Below is a small trained network, with its code and all its weights. Each question gives an input and a class and asks what happens when units are switched off, that is, made to give their printed mean instead of their output.

import numpy as np


def w(rows, s, z=0):
    codes = np.array(rows[::2]) - 128.0
    scale = np.full(codes.shape[1], s)
    scale[-1] = z or s
    return codes * scale


def norm(h):
    return h / np.sqrt((h * h).mean(-1, keepdims=True) + 1e-5)


def f(y):
    return y / 2 * (1 + np.tanh(0.7978845608 * (y + 0.044715 * y**3)))


def log_softmax(a):
    a = a - a.max(-1, keepdims=True)
    return a - np.log(np.exp(a).sum(-1, keepdims=True))


def net(x, mask):
    res = np.array(x, float).reshape(1, 6) / 4 @ E
    u = 0
    for l in range(2):
        y = f(norm(res) @ A[l][:, :-1].T + A[l][:, -1])
        res = res + np.where(mask[u : u + 8], y, B[l][:, -1]) @ B[l][:, :-1]
        u += 8
    return log_softmax(norm(res)[-1] @ U[:, :-1].T + U[:, -1])


A, B = {}, {}
E = w([
[127,39,229,120,127,141,58,49,129],'x0',
[253,132,83,121,225,233,98,131,61],'x1',
[51,129,14,151,136,145,223,14,115],'x2',
[126,115,123,124,110,142,123,132,134],'x3',
[134,142,138,126,145,115,137,121,126],'x4',
[130,135,133,126,139,120,132,125,125],'x5',
],0.0059)
A[0] = w([
[113,71,109,146,163,111,114,49,175,50],'L0N1',
[108,143,73,143,120,97,163,99,151,133],'L0N2',
[101,122,190,133,104,70,135,189,191,113],'L0N3',
[254,118,92,147,157,152,73,143,70,102],'L0N4',
[54,144,136,156,94,52,207,198,103,128],'L0N5',
[46,111,74,145,109,92,146,57,131,129],'L0N6',
[176,64,49,110,198,181,167,74,131,46],'L0N7',
[148,241,57,143,98,114,149,203,157,254],'L0N8',
],0.0072,0.0057)
B[0] = w([
[129,136,187,173,79,156,154,173,55,145],'L0N1',
[137,52,123,144,121,138,93,75,196,175],'L0N2',
[165,76,108,129,100,101,166,115,2,187],'L0N3',
[52,142,136,58,151,167,112,129,185,203],'L0N4',
[134,139,171,160,86,184,65,133,151,205],'L0N5',
[128,179,127,95,206,126,164,144,190,215],'L0N6',
[152,124,138,236,104,102,114,129,89,176],'L0N7',
[157,195,70,168,102,128,105,206,147,254],'L0N8',
],0.0084,0.0083)
A[1] = w([
[182,160,110,130,140,110,53,255,160,155],'L1N1',
[158,30,216,32,165,90,76,65,86,178],'L1N2',
[85,114,49,57,79,153,121,220,90,143],'L1N3',
[106,196,61,167,177,200,107,201,187,168],'L1N4',
[183,114,88,103,235,168,56,22,72,222],'L1N5',
[80,45,146,164,178,174,168,15,111,1],'L1N6',
[59,26,203,132,229,154,181,95,161,86],'L1N7',
[196,182,42,223,114,71,124,147,28,171],'L1N8',
],0.0071,0.0034)
B[1] = w([
[74,168,189,116,139,137,106,84,115,228],'L1N1',
[117,66,35,137,134,74,173,159,172,192],'L1N2',
[169,180,177,140,140,126,116,102,86,168],'L1N3',
[183,88,87,95,165,43,169,112,118,255],'L1N4',
[112,102,143,193,75,186,97,201,123,172],'L1N5',
[128,246,184,137,29,133,91,49,107,167],'L1N6',
[97,167,209,34,153,156,130,140,112,180],'L1N7',
[76,1,183,151,101,224,131,82,87,205],'L1N8',
],0.0088,0.0099)
U = w([
[131,147,200,187,51,171,75,133,76,254],'0',
[182,215,114,58,195,119,80,159,92,102],'1',
[141,47,100,100,74,22,168,150,108,210],'2',
[68,72,160,60,153,175,91,207,192,37],'3',
[143,167,69,152,126,45,160,111,249,93],'4',
[166,78,67,186,157,176,167,103,85,89],'5',
[79,185,196,40,83,126,169,68,164,28],'6',
],0.022,0.0032)

Each question gives the input, the list of numbers given to net, and the class t.
The units are the neurons (one row each of A and B). Each row of codes is followed by its name. A weight is (code - 128) times the scale printed after its matrix; where a second scale follows, it is the last column's (A, B and U).
mask holds one flag per neuron, layer by layer. A switched-off neuron (its flag False) gives its mean, the last column of its row in B, instead of its output. The means were averaged over made-up inputs and are rounded, as every weight is.
A unit's drop is (log p(t) with every unit on - log p(t) with that unit switched off) / (log p(t) with every unit on - log p(t) with every unit switched off).
The circuit of an input: a set's keep is (log p(t) with only the set's units on - log p(t) with every unit switched off) / (log p(t) with every unit on - log p(t) with every unit switched off). Starting from the 12 units with the biggest drops (on a tie, the unit counted first), units are removed one at a time, each time the one whose removal leaves the highest keep (on an exact tie, the one counted first), for as long as the keep stays at least 0.8.
units of the circuit, in order: the units of the circuit, biggest drop first
top k neurons: the k neurons with the biggest drops, biggest first
k most important neurons of layer l: the k neurons of layer l with the biggest drops, biggest first
input [-5,0,4,4,-4,4], class 4: units of the circuit, in order	[L0N3]
input [6,0,1,7,7,2], class 6: top 4 neurons	[L0N8 L0N3 L1N7 L1N6]
input [0,-8,-1,7,-1,3], class 0: top 2 neurons	[L1N4 L0N5]
input [2,-5,-1,4,5,5], class 2: 2 most important neurons of layer 0	[L0N8 L0N3]
input [6,4,0,0,0,4], class 3: top 3 neurons	[L0N4 L1N2 L0N3]
input [8,0,-8,6,3,-7], class 2: units of the circuit, in order	[L1N2 L0N8]
input [-7,-8,0,3,-7,4], class 0: top 2 neurons	[L0N3 L0N5]
input [5,1,-4,0,4,-5], class 3: 2 most important neurons of layer 1	[L1N4 L1N7]
input [0,-6,1,-8,4,2], class 4: 2 most important neurons of layer 1	[L1N8 L1N7]
input [1,8,6,-6,-2,3], class 0: top 2 neurons	[L0N8 L1N5]
input [3,-2,0,0,-5,-1], class 2: 3 most important neurons of layer 0	[L0N8 L0N4 L0N3]
input [7,-5,0,7,8,-1], class 2: 2 most important neurons of layer 1	[L1N2 L1N1]
input [1,8,0,-7,2,3], class 3: top 3 neurons	[L1N5 L0N4 L0N8]
input [2,6,-2,7,-8,4], class 3: units of the circuit, in order	[L0N4]
input [-6,0,-7,-2,6,6], class 0: top 4 neurons	[L1N8 L0N6 L0N3 L1N1]
input [2,5,1,-7,0,-5], class 0: top 3 neurons	[L0N7 L1N5 L0N8]
input [0,-6,5,-5,0,3], class 4: top 2 neurons	[L1N1 L1N8]
input [1,0,-1,2,4,7], class 2: top 2 neurons	[L0N8 L1N2]
input [2,-2,0,5,-8,7], class 2: top 2 neurons	[L0N8 L1N2]
input [0,-7,1,-2,-3,0], class 4: units of the circuit, in order	[L1N8]
input [-3,-6,1,-1,-3,-5], class 4: 3 most important neurons of layer 0	[L0N6 L0N5 L0N2]
